Here is a tiny trained network, its code and every weight. The questions are about switching its units off for an input and a target symbol, where a switched-off unit gives its printed mean instead of its output.

import numpy as np


def w(rows, s, z=0):
    codes = np.array(rows[::2]) - 128.0
    scale = np.full(codes.shape[1], s)
    scale[-1] = z or s
    return codes * scale


def norm(h):
    return h / np.sqrt((h * h).mean(-1, keepdims=True) + 1e-5)


def f(y):
    return np.maximum(y, 0)


def softmax(a):
    e = np.exp(a - a.max(-1, keepdims=True))
    return e / e.sum(-1, keepdims=True)


def log_softmax(a):
    a = a - a.max(-1, keepdims=True)
    return a - np.log(np.exp(a).sum(-1, keepdims=True))


def net(x, mask):
    ids = ['βγεζθλμπσφ'.index(c) for c in x.split()]
    T = len(ids)
    res = E[ids] + P[:T]
    u = 0
    for l in range(3):
        r = norm(res)
        for j in range(2):
            rows = slice(2 * j, 2 * j + 2)
            q, k, v = (r @ M[l][rows].T for M in (Q, K, V))
            z = softmax(np.where(np.tri(T) > 0, q @ k.T / 2**0.5, -1e9)) @ v
            o = O[l][rows]
            res = res + np.where(mask[u + j], z, o[:, -1]) @ o[:, :-1]
        u += 2
        y = f(norm(res) @ A[l][:, :-1].T + A[l][:, -1])
        res = res + np.where(mask[u : u + 4], y, B[l][:, -1]) @ B[l][:, :-1]
        u += 4
    return log_softmax(norm(res)[-1] @ U[:, :-1].T + U[:, -1])


Q, K, V, O, A, B = {}, {}, {}, {}, {}, {}
E = w([
[96,123,107,152],'β',
[165,179,136,152],'γ',
[113,168,172,91],'ε',
[59,163,85,44],'ζ',
[24,158,85,184],'θ',
[9,115,106,158],'λ',
[188,144,121,108],'μ',
[70,155,242,227],'π',
[144,21,181,24],'σ',
[84,103,39,86],'φ',
],0.011)
P = w([
[212,3,101,116],'0',
[192,27,81,106],'1',
[202,20,97,117],'2',
[232,33,148,132],'3',
[246,45,146,122],'4',
[220,57,132,120],'5',
[212,82,156,131],'6',
[218,91,177,131],'7',
[212,97,224,125],'8',
],0.0011)
Q[0] = w([
[85,141,22,97],'0.h0',
[124,150,201,76],'0.h0',
[115,127,126,70],'0.h1',
[54,133,129,244],'0.h1',
],0.011)
K[0] = w([
[23,105,16,105],'0.h0',
[115,190,208,62],'0.h0',
[37,59,157,1],'0.h1',
[52,190,106,230],'0.h1',
],0.0081)
V[0] = w([
[150,86,155,127],'0.h0',
[165,131,151,137],'0.h0',
[120,138,156,124],'0.h1',
[133,253,91,183],'0.h1',
],0.0073)
O[0] = w([
[48,172,70,48,2],'0.h0',
[21,156,101,76,33],'0.h0',
[106,96,59,125,134],'0.h1',
[148,255,78,67,119],'0.h1',
],0.0037,0.00093)
A[0] = w([
[162,113,109,113,204],'0.n0',
[160,84,137,176,113],'0.n1',
[117,167,2,219,2],'0.n2',
[212,246,135,37,143],'0.n3',
],0.0053,0.0016)
B[0] = w([
[62,79,145,141,166],'0.n0',
[108,109,245,165,150],'0.n1',
[166,71,254,205,194],'0.n2',
[108,157,89,50,252],'0.n3',
],0.0048,0.0044)
Q[1] = w([
[105,177,2,134],'1.h0',
[116,91,160,43],'1.h0',
[32,161,149,161],'1.h1',
[111,158,91,108],'1.h1',
],0.0087)
K[1] = w([
[7,218,53,220],'1.h0',
[181,50,38,1],'1.h0',
[91,135,140,213],'1.h1',
[76,97,71,124],'1.h1',
],0.0068)
V[1] = w([
[62,128,109,125],'1.h0',
[134,211,208,116],'1.h0',
[3,234,193,126],'1.h1',
[125,140,136,188],'1.h1',
],0.0044)
O[1] = w([
[238,222,206,16,163],'1.h0',
[75,138,191,108,143],'1.h0',
[254,21,161,192,253],'1.h1',
[86,146,71,216,110],'1.h1',
],0.0019,0.0017)
A[1] = w([
[213,60,155,84,52],'1.n0',
[110,255,104,177,255],'1.n1',
[77,71,226,32,83],'1.n2',
[197,146,213,164,161],'1.n3',
],0.0069,0.00096)
B[1] = w([
[80,196,111,43,193],'1.n0',
[177,12,81,204,209],'1.n1',
[237,196,110,255,254],'1.n2',
[113,114,3,142,202],'1.n3',
],0.005,0.0039)
Q[2] = w([
[119,237,217,107],'2.h0',
[125,121,114,195],'2.h0',
[147,97,132,188],'2.h1',
[148,161,134,1],'2.h1',
],0.0089)
K[2] = w([
[72,207,48,189],'2.h0',
[138,150,216,121],'2.h0',
[164,102,202,125],'2.h1',
[81,194,1,185],'2.h1',
],0.0083)
V[2] = w([
[221,81,29,127],'2.h0',
[206,4,179,76],'2.h0',
[169,20,154,109],'2.h1',
[211,24,224,74],'2.h1',
],0.0033)
O[2] = w([
[119,90,147,129,249],'2.h0',
[120,106,218,178,169],'2.h0',
[182,126,95,54,159],'2.h1',
[254,147,92,79,156],'2.h1',
],0.0057,0.0016)
A[2] = w([
[246,24,208,179,56],'2.n0',
[33,102,217,178,133],'2.n1',
[1,190,69,102,3],'2.n2',
[152,24,240,101,79],'2.n3',
],0.0058,0.0049)
B[2] = w([
[254,115,136,67,251],'2.n0',
[150,138,162,30,218],'2.n1',
[38,148,125,191,149],'2.n2',
[176,187,113,209,174],'2.n3',
],0.0092,0.0028)
U = w([
[194,74,169,107,125],'β',
[174,141,10,181,4],'γ',
[146,249,158,178,84],'ε',
[44,172,94,159,255],'ζ',
[99,93,107,239,165],'θ',
[71,99,194,81,201],'λ',
[112,167,102,19,108],'μ',
[93,156,230,177,143],'π',
[119,125,143,130,84],'σ',
[84,44,62,106,132],'φ',
],0.012,0.0037)

Each question gives the input, a string of symbols that net reads in full, and the target symbol t.
The units are the heads (2 rows each of Q, K, V and O) and the neurons (one row each of A and B). Each row of codes is followed by its name. A weight is (code - 128) times the scale printed after its matrix; where a second scale follows, it is the last column's (O, A, B and U).
mask holds one flag per unit, layer by layer, with each layer's heads first. A switched-off unit (its flag False) gives its mean, the last column of its rows in O or B, instead of its output. The means were averaged over made-up inputs and are rounded, as every weight is.
A unit's drop is (log p(t) with every unit on - log p(t) with that unit switched off) / (log p(t) with every unit on - log p(t) with every unit switched off).
The circuit of an input: a set's keep is (log p(t) with only the set's units on - log p(t) with every unit switched off) / (log p(t) with every unit on - log p(t) with every unit switched off). Starting from the 12 units with the biggest drops (on a tie, the unit counted first), units are removed one at a time, each time the one whose removal leaves the highest keep (on an exact tie, the one counted first), for as long as the keep stays at least 0.8.
circuit, biggest first: the units of the circuit, biggest drop first
top k neurons: the k neurons with the biggest drops, biggest first
k most important neurons of layer l: the k neurons of layer l with the biggest drops, biggest first
drop when u is switched off: that unit's drop, to one decimal
input ε φ σ π, target β: circuit, biggest first : (2.h1; 2.n0)
input σ π ε ε μ β μ λ φ, target β: circuit, biggest first : (2.h0; 1.n3; 0.h0)
input θ φ σ γ ζ, target β: top neuron : (1.n2)
input μ ζ θ σ μ, target γ: top 4 neurons : (1.n2; 0.n1; 1.n0; 0.n2)
input φ β μ ε ζ ε β λ γ, target γ: 2 most important neurons of layer 1 : (1.n1; 1.n2)
input μ ζ μ, target μ: top 2 neurons : (0.n3; 1.n3)
input σ μ β β ε μ λ, target β: 2 most important neurons of layer 1 : (1.n0; 1.n3)
input μ λ μ γ μ σ ε φ θ, target β: top 3 neurons : (1.n2; 2.n0; 1.n1)
input φ θ ζ, target ζ: circuit, biggest first : (2.h1; 2.n2)
input φ μ β, target β: top 2 neurons : (0.n2; 2.n1)
input θ θ φ ζ μ γ, target γ: top 3 neurons : (1.n1; 2.n0; 2.n1)
input λ ε μ μ θ σ ε μ, target ε: top 3 neurons : (1.n2; 1.n0; 1.n1)
input β β ε β γ σ μ φ π, target β: 2 most important neurons of layer 1 : (1.n1; 1.n2)
input ε μ λ μ μ β, target β: most important neuron of layer 2 : (2.n1)
input ζ μ ζ θ θ σ μ, target γ: 2 most important neurons of layer 1 : (1.n2; 1.n3)
input θ γ ε, target ε: 2 most important neurons of layer 2 : (2.n0; 2.n1)
input γ λ ε π π σ γ μ θ, target β: 2 most important neurons of layer 1 : (1.n1; 1.n2)
input θ ζ γ θ θ μ β ε, target ε: drop when 0.n3 is switched off : 0.2
input σ θ μ ε ε ζ, target β: drop when 1.n2 is switched off : 0.3
input λ μ φ ζ ε ε ζ β μ, target μ: drop when 1.h1 is switched off : 0.0
